Each row is followed by its class; each block has classes of its own.
[ -7 -25  19 -23   2 -11 -14   6  -6  24  25  52  -4 -14   8 -24 -34  55
  34   0 -22  -8 -29  36 -12 -13  -9 -34 -14  30 -39  29]  P
[-13 -18  -6   5  -2 -43   8   0   7 -15 -26  19   7   4  -8  35  14 -11
 -36   5  -7 -35 -11  -4  28   9  19 -15 -19 -12   2  17]  A
[-34  11  17  -7  -9  -4   0  32   2  -2  -7  20  20  -2  -9  23   5  24
 -14  -5  13  -2   1  17  -6 -11  -4  -7   2  19 -50   6]  J
[-18  -6   3  22  14 -20  52  15 -19 -23   1  18 -13  12  -4   4   9  -2
 -24  52  18  21  -3  -8  38 -30  22  -2 -46  28 -21 -32]  A
[-21 -26  -3   2   6 -11  -3  -6  -4 -40  11  -8   5 -58 -18  33 -16 -36
 -21   4  11  -8  -1 -13  16  12   0 -11   4 -43  25   0]  P
[-10  52 -20  22 -17  14 -43  16 -19  57  14 -11  -5  43   9 -14  -7  31
 -44  -4 -16  20  28   5 -14  21  -5   5   0   9  -5   7]  J
[-12 -10  -3  16   7  22 -29  13  -7  16  25 -17  -9  26 -18  34  -3   5
  -5 -18   1  14  29  -1   4  23  36 -15   4  11  14  27]  J
[ 37  -9 -28 -25  54   3   1   0  17  21  18  31 -22  44  22  35 -38  -3
  -3 -58   2  -8 -15  -6  18  20  63   9   5  -7  -3  43]  A
[ 48 -20  -6  18  15  32 -33 -11 -64  10  22 -21 -41  23  31 -13  22  11
 -75 -30  31  31 -31   5  29  56 -16 -29 -53  23 -10  15]  Y
[ -7  -2  11 -11   1 -30  42  -2  -4 -29 -32  19   9  29 -12 -30  34  28
  21  53 -41   1  -9   3  21 -38   0  32 -20  29 -30 -43]  B
[ 13  27  -5  11  -9  -5 -18 -15 -12  26   6 -32 -23  -2  16 -12 -12  23
  16  -2 -15  12   6  18  -1  20  16  20  16 -11  20 -11]  Q
[ 13   1   9  59  -4 -30   8  -4 -35   6  11  -3 -18 -23   1 -26  17  35
 -34  49  33  -2 -43  20  -3   1  -9 -30  11   6  22 -26]  G
[-24  20   7  33  -5   0 -24  20  -2  23  13  19   3 -10 -22   6 -22  16
 -31  -1   9  -8   7  -4   2  -5  -7 -40 -16   3 -24  24]  T
[ 14  -3   5   6   7  -8  19 -12 -25  23  10  11 -25  54  16 -10   9  13
  22  10 -16   0  -3  16  11  21  10   8  16  27   0 -15]  B
[ 15  33 -13  58   1 -21   0  -2   2   5  -9   6  19  30  11 -13   0  15
 -13  11   4  15  15  32 -15 -31 -13   2 -23  -4 -18 -14]  G
[ 15   4  -8  -8  -1 -10   4 -11   6 -21  27  41 -16 -68  -4 -24 -22  27
  -1  62 -24 -10 -28  11  20  -8  -9 -14   3  -9  -5 -30]  Y
[-15  22  16  51 -11 -10 -10   9 -20  31 -20 -11 -18  23  -3  16  13  24
 -15   0 -10   4  20   5  -4  14  17 -20   1  28  -4  -6]  K
[-11   8 -16  48 -16  -4 -29  26 -17  15  59  -3 -20  15  18 -19 -38  41
 -35 -20  20  33  32  21  13   5   4   7 -15   2   3  23]  J
[ -3  -2   2 -25 -16  31  18  -6 -30   8  -6 -47   6 -25   9 -26  27 -19
  -6  12  26   8 -34 -17 -20  17 -34   6   7   7  16 -39]  K
[ 35 -30 -10 -38  29  33   1   3  53 -20 -13  -1  -7   2  14  12  19  15
  50 -57  24  -1 -21 -19  34  16  36  25 -35  -9 -29  -3]  A
[-19   1  -7  25 -14   5   7  -5 -12  -1  -5   3   2 -34 -13  30  23 -26
 -61  31   1 -10  -9  11 -20  25   3  -2  43 -23  21 -29]  B
[-25  13 -17  -1  -6  16 -10  17  29 -10 -16  -7   2 -47  -5  25  14  -7
 -28  12   9   4   1 -28  18  19   9  28  13 -41  11 -23]  A
[  3   1   9  22 -15  12 -19  -2 -34  33  -1 -26  -1  -7  21  27  23  40
 -36  15  24  51   1  31  -9  26  29  -2   6   6 -28  -5]  Y
[ 19  16 -35 -44  24  38  10 -10 -20  15   2 -14 -20  24   3   2 -17 -20
 -36  10 -32  21  12 -44   7  14  29  36  21 -24  32 -20]  T
[ -4  -3 -14  36  -1  -3 -29   8   2  25  16  35   1  19   3   3 -17  46
 -15   3 -10  12  12  20  -3  -7   3 -16  -4  -8 -15  23]  G
[-30  49  18  62   0  -6  11  18  11  -1 -29  10  -4 -21 -47  17   4  10
  -6  80 -23  20  60  10  -2 -38  18 -31 -14  10  -8 -42]  A
[-30  41   0  22 -15  -5 -25  41 -27  12   2   2 -18   7  17 -20 -22  34
 -47   0 -12  32  45 -11  11   7 -35  22  -1   2 -13   7]  K
[-28  19  -8  48 -20  13  -7   7  -2  36   9   3 -11 -14  -5  -9  -5  17
  -3  33 -14  21  12   9 -24 -16   8   0   9  16  12 -33]  G
[ -2 -13 -20  -9 -17  48 -36  14   3   7  -6 -39 -19  -5  12 -34  11  -3
   3 -26 -35  18  15 -24 -20  22  -3  49  24  12  64  -3]  G
[-20  22  18  40   1   1  -8  17 -31  32   4  -2 -22   7   1  21 -12  34
  -2  11  13  29  24   6   0   9  16  -8  30  11  -8 -11]  G
[-27   5  28  67  -6   1   4   5 -37  30 -25 -41  -1  46  11  34  28  22
  18   3  20  47  23  24 -12   3  25  13  42  25  10 -16]  G
[ -7  10   8 -24  11 -22  11 -13 -33  -2  -2 -22  30  14  -5   2 -16   0
  23  42 -22  27   3  34 -13 -34  -3   9   0  -1 -13  14]  Q
[-15  -6  -8  18  -7  23  -9  11   6   7   6  18  -5  10   2 -12   0   6
  -5   0 -16   4  10  -9  -5   6   2   3   0  12  10  -5]  P
[ 30 -18 -19 -26 -14  -5  25 -22 -18  13  19   2  18  50  14  -1   0  25
  10  28 -24  -4   1  32 -15   1  44  12  16  12   1  -9]  J
[ 35 -46 -18 -42  26  39  33 -31 -20 -27  -1 -31  39  65   6  33  13 -68
  35   5 -30  15  17   3 -21   4  45  23  -8  21  16   2]  P
[ 22  21   3   4   1  -8   0 -17 -24  30  -8 -22 -11  41   1  13  11   3
   7  18  -2   1  24  11  -9  32  19 -15  30 -11  21   2]  Q
[  6   7  -7  12  -7 -22 -22 -17 -18  17   1 -29   3  -3   6 -21  -6   9
  -7  18 -19  10   5  12 -14  10  -5   4   8 -19  37   3]  P
[ -4  17   1  47   8  -1 -39  14   4  14  16  12  -5 -22   5   6 -11  42
 -20   2   8  21   1  21  -1   8   6 -12 -15  -8 -25   9]  P
[ 39  -2   2 -19   7  -1 -16 -10 -19  26  24  13   1  16   8  -9 -30  62
  16  18 -22   7   1  30  -1   1  25 -16  -5   0 -31  22]  T
[ -7  28   2  56  17 -14 -24   7  29   6 -19  33   8  19   3  11   9  45
 -12 -38  -6  -3 -39  52   4 -31 -10 -11 -39  18 -57  -1]  J
[ 30  23  16   6   9 -12  15 -15 -48   1 -21 -31 -21   7  19  -8  -4  14
  -7  25 -15  21  17  32 -17  10 -16   4  47  -8  30 -28]  K
[-15  14  28 114  12   5 -31  16 -34 -11 -10 -31  14  39 -36  20 -14  17
   9  11 -29  41  60  35 -18 -35  29 -12  18  43  25  25]  G
[-33  42  -3  63 -47  24 -37  23 -26  53  43  20  -9 -24   5 -47 -58  59
 -42   7  -9  22  18  21 -16 -14 -23 -13  -5  17 -23  -3]  T
[ 13  36   3  -7  20 -26  10 -10 -22  15   6   5 -10  -6   5  17 -15  17
   2  61 -18  12   0  35  -9   0  17  -3  30 -12  -6 -11]  Q
[-22 -13  14  10 -29  10 -21  31 -18 -12  -8 -30  19   5 -17  27   4 -18
  -9  -7 -31  -6  55  -2 -24  15  27  -2  -3  48   6  39]  K
[-32  -2 -18 -21   8 -20  22  14  38  -3  -6  18   5   7  -1  17  13 -38
  11  21 -17  -5   5  -4 -10 -23  18  21  -3   3  13  12]  Q
[-35  17   5  59  -4   6 -13   5 -29  59  -3 -19 -21  21   3  12   4   7
 -18  18 -13  19  -9  13 -12  15  29  -4  35  33  43   1]  A
[-36  55  -1  43 -10   0  -8  15 -18  43  13  -7 -27  -1  13 -28  -3  37
  -7  46  -6  43   4   9   2  -8 -10  23   8  12   0 -33]  Q
[  6 -40 -31 -26  43   5   6 -17  30  13  30  35  -5  15   8  11 -32   5
  40  -8 -21   6 -39  11  22 -22  37   4 -24  -8   1  25]  A
[  5  44  10  35   2   5  29  15   2 -20 -33  14 -10  27 -12 -28  36 -12
 -14  40 -13   4  36   2  -6 -13 -31   8  -4  23 -10 -58]  B
[  1   4  -8  23 -44 -31  24   3  -5  17   6   2   9  17  21 -13 -17  -1
 -23  -4  21 -11  47  11 -33  10  22   6  34 -13  26  -3]  P
[-37  33   7  23  -4   4  -9  15 -13  41  -2  -2  -5   6   7  14 -18   0
 -15   1 -11  20  11  13 -16  -9  -7   2  14  12  -6   1]  T
[ 22 -42 -39  -8  22 -13 -14 -29  34   2  17 -20   3 -12  41 -42  -2 -10
   8 -55  28  12 -62  19  -7  -7 -26  27 -18 -53  49  19]  P
[ 10   1 -17  14  -3  28  -6   4 -16   9   9  27   3  45  -3 -42 -28  51
 -46 -24  -5  45  44  12  -2 -28 -11  14 -19 -23 -36   1]  B
[-31  36  -8 -16   0  16 -11   7 -14  25  16 -11   0  -8 -19  35 -20  -7
 -11  30  -9  12  30 -13  -4  20   8   1  49 -26  13 -14]  J
[ 55  18  14 -65  26 -13  12  22  -9  36   0  26 -61   8  25 -29   5  47
  -8  -7  -5  -3  -4   7 -15  33  30   6   3  40 -36  -7]  B
[-12  -4   3 -20   4  -6  13  -1  -9  -2 -20 -12  16  23  -7  49  25  -9
 -11   0  -8   6   0  18  -3  -5  28  -2 -27  20 -37 -10]  J
[-25  21  -2  45 -29 -21  -9   5 -19  -5 -13  -8  10 -22   0 -12   1   6
 -22  42 -34   6  10  23 -16 -19 -23  13   8   6  19 -24]  G
[  4   7  20  11  23   1  -7  -6 -29   0  10 -15   8  17 -22  30  -3  21
   9   2  25  11  -8  16  17   6   7 -33   1   0 -27   3]  J
[-14   2 -10  34  -8  12 -22  -4 -28 -32  28 -15  -8 -82 -17 -11 -34  15
 -27  49 -21  23  -4   4  11 -12 -16   9  12 -31  30 -34]  G
[-25  66  -2  39 -17 -15  -8   9  -6  57 -20  -4   3  40  -9  -7  17  25
 -27  20  -6   0   5   6 -19  -4   0  -9  10  19  -8 -26]  J

Next block, with new classes.
[-23 -19 -18  20 -54  27  16  17 -11  15  26  11 -13  -8  45 -11 -25  10
   8   6 -31  -4 -18   3  -7  11 -36 -45  13  13 -32  23]  F
[  4 -17 -13 -19  -6  -7 -15 -42  19 -25  -3  13 -40 -37 -16   1  30  66
  56  -4  72  -3  29 -11  13  -5  10  36 -26  -8 -15  71]  D
[  1  -3  53  28   4  -8  15  18 -61  56   2 -21  28  52  19   6   4 -25
  15  -1 -57 -13 -24  21  13  10   0 -61 -34 -22  34 -25]  C
[  0  -6  55 -13 -30 -12  -3 -47 -37 -45   2  10 -17 -41   1  -7 -28  66
  27  11  77  18  10 -30 -47   8  14  16 -10 -13 -12  17]  D
[-12  64   3 -21 -20  35 -14  21 -30  24   7 -22   3  95  40  10 -13 -38
   2 -71 -71   1  12  19 -79  11  -8 -14   3 -65 -19 -39]  X
[ 63  -2  42  32  40  -8 -17  38 -47  74 -12 -18   2  67  20   6  89 -36
  29 -10 -82 -13 -22   2  19 -30  27 -42 -62   2  75   1]  L
[-14  -4  37  11 -12  -6   0 -16 -30  13  21  -9   3  26   8   9 -20 -15
  25 -19 -75  15  -1  22 -14   3  -7 -28 -25 -40  18 -23]  H
[ 33  -3  43   8  19 -62 -30 -19  37  31 -18   5  17  18 -52  19 114 -20
  -1 -72  11   1  -1  18  27 -35  25  29 -78  46  61  12]  R
[ 27  -6 -11 -27   4  -6 -26 -34  -7  -9  -9 -12 -34   3 -12 -10  15  33
  73 -16 -51   5  36  -7 -15   8  38  14 -46 -32  33  55]  L
[-33  27 -15   5 -52  27   4  24 -13  12  26  -3  -3  19  55 -21 -46 -20
  11 -10 -78   4  -6   6 -32  30 -25 -27  39 -29 -48  -1]  V
[-46   8 -15 -26 -59  -7  -6 -49  41 -46  13   5  -5 -40  -1 -16 -56  24
  18 -28 -20   9  33  19 -29  35   1  35  21  -2 -44  14]  R
[  0  19  16 -16 -20   5 -21 -18   4 -27  17  27   9 -14  27  -4 -35  15
   5 -31 -33  23  21  39 -34  13  38  59 -14  -1 -39 -12]  F
[ -8 -18  11  21 -48 -16  -5 -16 -10  44  17  19  10  20 -14  19  22  19
  26 -30 -63   0  -3  33  14  -4   1 -28 -41  15  11  36]  V
[  3 -16   2 -16 -16 -34  -9 -51  40 -19 -34  31  26 -55 -79  32  -2  54
  24 -12  63 -21  31  28  47 -13  24  74  -6  21   9  30]  X
[  3   8 -11  11  -6   9  -1 -13   6  11  11  12   9 -13   4  33 -42   1
  -4  68   8 -18   8  17  16  17 -14  21  32 -12 -70 -20]  V
[ 10 -24 -26  24  18  35  26  19 -59 -44  -5   6 -51   3  32 -21 -12  13
   2  26 -29  14  -6 -40  -3 -13   1 -50  12   2   1  21]  X
[-25  23  -1  -8 -18  20   2  13  18  -6  19   0   4   6  20   1 -28 -23
 -10  -1 -27   0  -1  21 -31  14  -2   6  31   1 -26 -13]  C
[-20   0 -26 -43 -52  22 -17 -77  -3 -72  26  17 -36 -38  19 -12 -91 103
  57  11  -4  16  58  19 -56  32  35  46   5 -22 -65  35]  L
[ -32   38  -35  -18    5   13  -12   39   17  -13    3  -11   -3   56
    8  -10   31  -56    2 -111  -82   46   -4   18  -25   -3   19    0
    8  -31    7   10]  E
[-17   7  30  12  -6 -25   1  -2   1  39  -1 -15  26  49 -10  15  35 -36
 -13 -62 -26  -1 -13  20   5  -3 -14 -34 -28   1  25 -23]  R
[ 26  21  -1  -6  19  13  -9  19   6  41   0 -21   1  31 -11 -18  63 -66
  70 -66 -46  18 -26   5  17 -18  31  14 -17 -43  68  51]  W
[ -1 -51  -8  20   3 -30  14 -23  -1  -8 -17  12   8 -19 -41  29  10  41
  28  10 -27  -3  -2   9  35  -5  14 -21 -14  37  37  26]  L
[ -3  -3  -5 -12  -2 -18 -10 -14  21   2 -21  -3   4  19 -41  31  43  -4
   2 -59  -5   0   7   7 -10 -17   1  -4 -29 -13  25  32]  M
[  16  -71   35   52  -30  -56   32  -10  -31   26  -13    2   -7  -31
  -21   24   24   72  -29   60   -2  -33  -26  -43    4  -14  -33 -106
  -38   79   61    4]  Z
[ 26 -35  15  30   4 -67 -11 -27  22  44 -15  21  24   4 -66  66  68  17
 -25   2  17 -21  -3  14  41 -33   1  -6 -48  48  32   3]  V
[ 47 -24 -39   3  60  14   2 -10 -24 -16 -21  -9 -42 -27 -22  16   5  -1
  41  96  68 -15  17 -42  72  -7  17  29  13 -40 -26  58]  V
[-22 -16 -23  18 -34 -24   9  11  25   0  -9   8 -12 -44  -3  -9   2   4
  -4  24  37 -19 -10 -26  46   4 -40  -6  39  14 -27  24]  V
[-18 -32   0  21  12 -46  19   2  10  -2 -29  -1  12  -7 -38  24  37   8
  -3 -14  32 -16 -12   5  55  -7  -1 -17 -13  26  32  10]  C
[-11 -41   7  17 -27 -51   6  -9  50  22 -27  20  27 -24 -53  46  58  30
 -17 -40  13 -10 -15  16  39 -30  -7 -13 -28  68  54  37]  Z
[ 25 -43  35  28 -12 -50  10   8 -21  54 -21 -13   6  -2 -31   2  59  23
  27  11  -4 -44 -18 -18  38 -10  -7 -63 -52  34  77  37]  C
[ -6   3   8   6  17   2   6  20 -24   6 -16  -5  18  43  -7  -1  41 -23
  18 -63 -84  18  -7  23   4   2  23 -16 -33 -15  27  19]  M
[ 33 -32  31   3   4 -14  -4 -31 -37 -20 -16   4 -21 -41  -1  16 -10  56
  13  68  82 -24  13 -31   9 -16  -1   8 -17  -4 -15  15]  H
[ 26  -2 -27 -13   4  11 -15 -27  27  15 -13  17 -11 -36 -32  -4  17  27
  77  16  32 -29  28  21  71  -8   9  62  -8 -18  -8  62]  X
[-61  39   0  10 -69  32  22  38 -25 -16  25   0  -6  23  62 -27 -64 -20
 -58 -15 -59   6 -15 -14 -66  20 -58 -61  66  -8 -42 -65]  X
[-19   3  26   3 -38  27  18   4 -37 -28  14   1 -14 -27  60 -27 -57  -1
 -22  50  46   3 -20 -45 -29  16 -45 -36  55   5 -59 -14]  R
[ 13 -30  30  37  15 -16  17  22 -15  25 -20   7  18 -16  -9 -18  44 -12
   0 -10 -14  -3 -34  -2  50 -23  -4 -35 -18  28  44  23]  M
[ 11 -35  -1   5 -25  22  27 -24 -47 -38  14   3 -37 -63  25 -22 -62  55
  27  88  55  -4 -11 -54 -17   5 -10 -29  36   4 -25  37]  W
[ 50  -6   4 -10  49 -33 -33 -48   8  25 -12 -15 -14  24 -54  50  72   3
  52   1 -11 -16  30  11  12 -23  25  27 -75 -42  39  28]  H
[-28  32  -8   3  19   0   5  48  -4   1 -21 -18   4  51  17 -15  66 -54
 -27 -68 -27  15 -17  -1   7  -2 -14 -10   0 -25  -5  -8]  M
[  3   2  55   9 -28 -49 -25  -6 -14  22 -20  12  15  13  12 -22  79  36
  15 -74  10   7   1  30  24 -20  32  31 -69  32  30  15]  L
[ 10 -15 -11   3 -21  17   0   1 -11  20  -2  12   4 -40  18 -23  -7  43
  42  44  21 -21   2  19  45   5  10  23  10  15 -45  52]  E
[ 22   6 -27  -9  11  29 -10 -14  24  -7  10  18  -5  -8 -25  12 -15 -13
  42   1 -74   3  20  25   6  -8  25  30  11 -11  13  23]  X
[ 15 -10  35   2   9 -32  -2 -10  -4  26 -30  -8   8  -5 -42   3  69 -18
  20 -20  34  -2 -17 -18  16 -20 -10  -5 -32  -9  46  42]  M
[ -1  11 -10 -24 -14  52  -7  13  10 -12  10   8  10   1   6 -15 -30 -31
  40 -41 -89  24   5  27 -17   4  33  30  21 -25  -1  41]  M
[ 12 -41  -9   7   6 -24 -10 -33  54 -41  -3  27 -29 -79 -38   9  23  26
   7  24  60   3   8  -9  37 -38   2  43  -1  40  10  42]  H
[-29  33 -14 -47 -39  23 -18 -28  27 -68  16  22 -22 -54  14 -39 -50  29
   9 -27  59  43  17  -4 -49   7  17  68  47 -13 -65  31]  E
[-24  21  -4 -20 -10 -23 -20 -33  38 -43  -3  12  -3 -16  -1  26 -19  28
 -29  -2  32   5  32  17 -28   2   6  49  16   8 -45 -30]  L
[-20  35  23 -18 -29  -8 -16  14   2   0   3 -14  -9  19  27 -36  14 -19
  19 -69 -28   9   5  10 -30  10  14   6 -19 -25  16  14]  C
[ -1 -16 -24   1  -8  -7   4   5  49  18 -14   8  16 -15 -26  32  21   2
  20 -14 -20 -12  -8  16  35  -9  -3   6   9  22  24  34]  Z
[ 21 -21  36  -9  26 -57 -27 -56  20 -23 -23  13 -18 -32 -56  11  69  42
  39 -53  73  21  26   2  34 -30  48  56 -75  -2  51  51]  D
[ 17 -40  62  11 -13 -58   1 -42  11   8 -34  20  34 -65 -72  -4  45  33
  25 -17  60  -1 -11  10  47 -23  24  37 -43  40  55  48]  M
[-25  11  -6   2 -51  19   2  19  -7  -7  27   9 -11   1  35 -37 -36 -12
  19 -26 -87  24  -5  -2 -31  23  -6 -15  25  -5 -18  16]  V
[ 19  -1  41   1  21 -23  -8 -44 -44 -13  -6 -10 -19   8  18  -3   1  27
   5  13  58   0  16 -16  -9   3   4  -4 -42 -18 -21 -14]  R
[  6 -21  -9 -10  -8 -55 -15 -59  41 -28 -14  18   5 -60 -71  40  -2  75
 -13  35  81 -22  35  12  20  -9  19  46  -9  35 -26  11]  E
[-28  26 -29 -15 -19  14   3   0  35  21  -1 -12   2  20 -35  13  11 -46
  19 -39 -11  -1  -4   3  -8   1 -39  -3  30 -38  10  17]  X
[-56  49 -28 -21 -39  46  -1  40   8 -13  20 -13 -24  24  85 -41 -20 -30
 -11 -27  -1   5   3  11 -27  23 -27  10  47 -32 -76   3]  C
[ 10  16 -28 -27   4  17 -24 -14  26 -25  -5  19 -19 -18   4  -3  -7   3
  26 -23  32  15  22   3   8  -8  30  70  15 -22 -37  46]  V
[-16 -28  30  19 -35 -27   7  15  20  65  -5  13  47  -5 -32   2  56   0
  28 -33 -23 -22 -24  47  75  -7  -4  -8 -33  48  47  38]  C
[ 11 -16  -7  16  30   4  13  21 -28   2 -17  -4 -12  14   9 -15  52 -12
  16 -33 -20  18 -22 -11  30 -17  25 -13 -25   2  38  33]  W
[ -5 -31 -10   9  22 -10  24 -11 -35 -26 -22  -7 -10 -13  -6  20 -18  34
   8  55  44 -20   4 -18  34  13   0 -25   5  -8 -15   8]  C
[  4 -25  -9  14  14 -11  11   4 -21  -6 -14   3 -12   8  -8   2  31   1
  24 -36 -27  16 -12  -7   8   1  14 -20 -34   1  29  31]  F
[ 33 -17 -14   4  10   9 -10 -42 -25 -15  14  13 -34  -5  -2  32 -29  31
  19  55  -6   3  22 -12 -21  -4  20  -2 -11 -15 -27  21]  V
[-11   1 -49 -10  -2  11   0 -16  53  -9   8   5  -2 -36 -14  27 -26  -1
   5  40  21 -19  14  18  30   3  -8  41  44  -8 -43   6]  W
[ -7 -26  63  18 -37 -52  10 -12 -12  -1 -31  25  42 -51  -3  19   0  73
 -31  29  76 -20  -6  11  40   2  -8  17 -19  62 -17 -16]  Z
[-25  -6   3   5 -25   5   5 -41 -35 -27  31  11 -12   6  23  19 -83  23
  -3  18 -44  25  18  11 -42  17   0 -27  11 -30 -47 -14]  V
[ 18 -10  26  -8  22 -43 -25 -43  17 -20 -13  21  -9 -26 -30  -3  34  12
  37 -68  33  34  15  20  23 -17  42  57 -67 -10  33  36]  F
[  2 -39  46  21 -48 -34   5 -38 -16  21  -1  31  32 -39 -30  10  20  70
  19  -8  15  -9  -7  38  46 -14  26   6 -54  52  24  33]  W
[ -8  24 -32 -15  14  35   3   0 -36 -44   0  -7 -42  34  26  -6 -23   0
  17 -15 -36  18  23 -17 -41  10   1 -11   9 -51 -26   4]  X
[ 13 -14   4 -16 -18  -9 -15 -54  15 -23  13  24 -17 -36 -40   0 -13  21
  58 -20   3  33  12  -2 -16  -7  32  33 -14  -7  17  69]  V
[-28  17   3   4 -35  31   1  25   8  -5   2  17   1 -17  43 -45   5 -12
   2 -39 -12  15 -12  26  11   0  -4  29  18   6 -37  26]  M
[ 38  12  -6  -5  31 -16 -24   7   3  38 -12 -18   5  26 -23  22  48 -12
  14   8   1 -22  13   9  22 -13  20  17 -23 -18   2   8]  E
[ 44   0   1 -18  12  39 -12 -20 -44 -21 -12  16 -24 -16  13  -8 -32  29
  56  31   4  -3  26 -10   8  -5  32  38  -4 -37 -14  32]  X
[-26  11  44  22 -21 -25  -3   4 -35   6  10  11   3  23  39  -5   2  -9
 -39 -26  -6  24  -9   6  -8  -5 -17 -22 -14  -2 -26 -29]  V
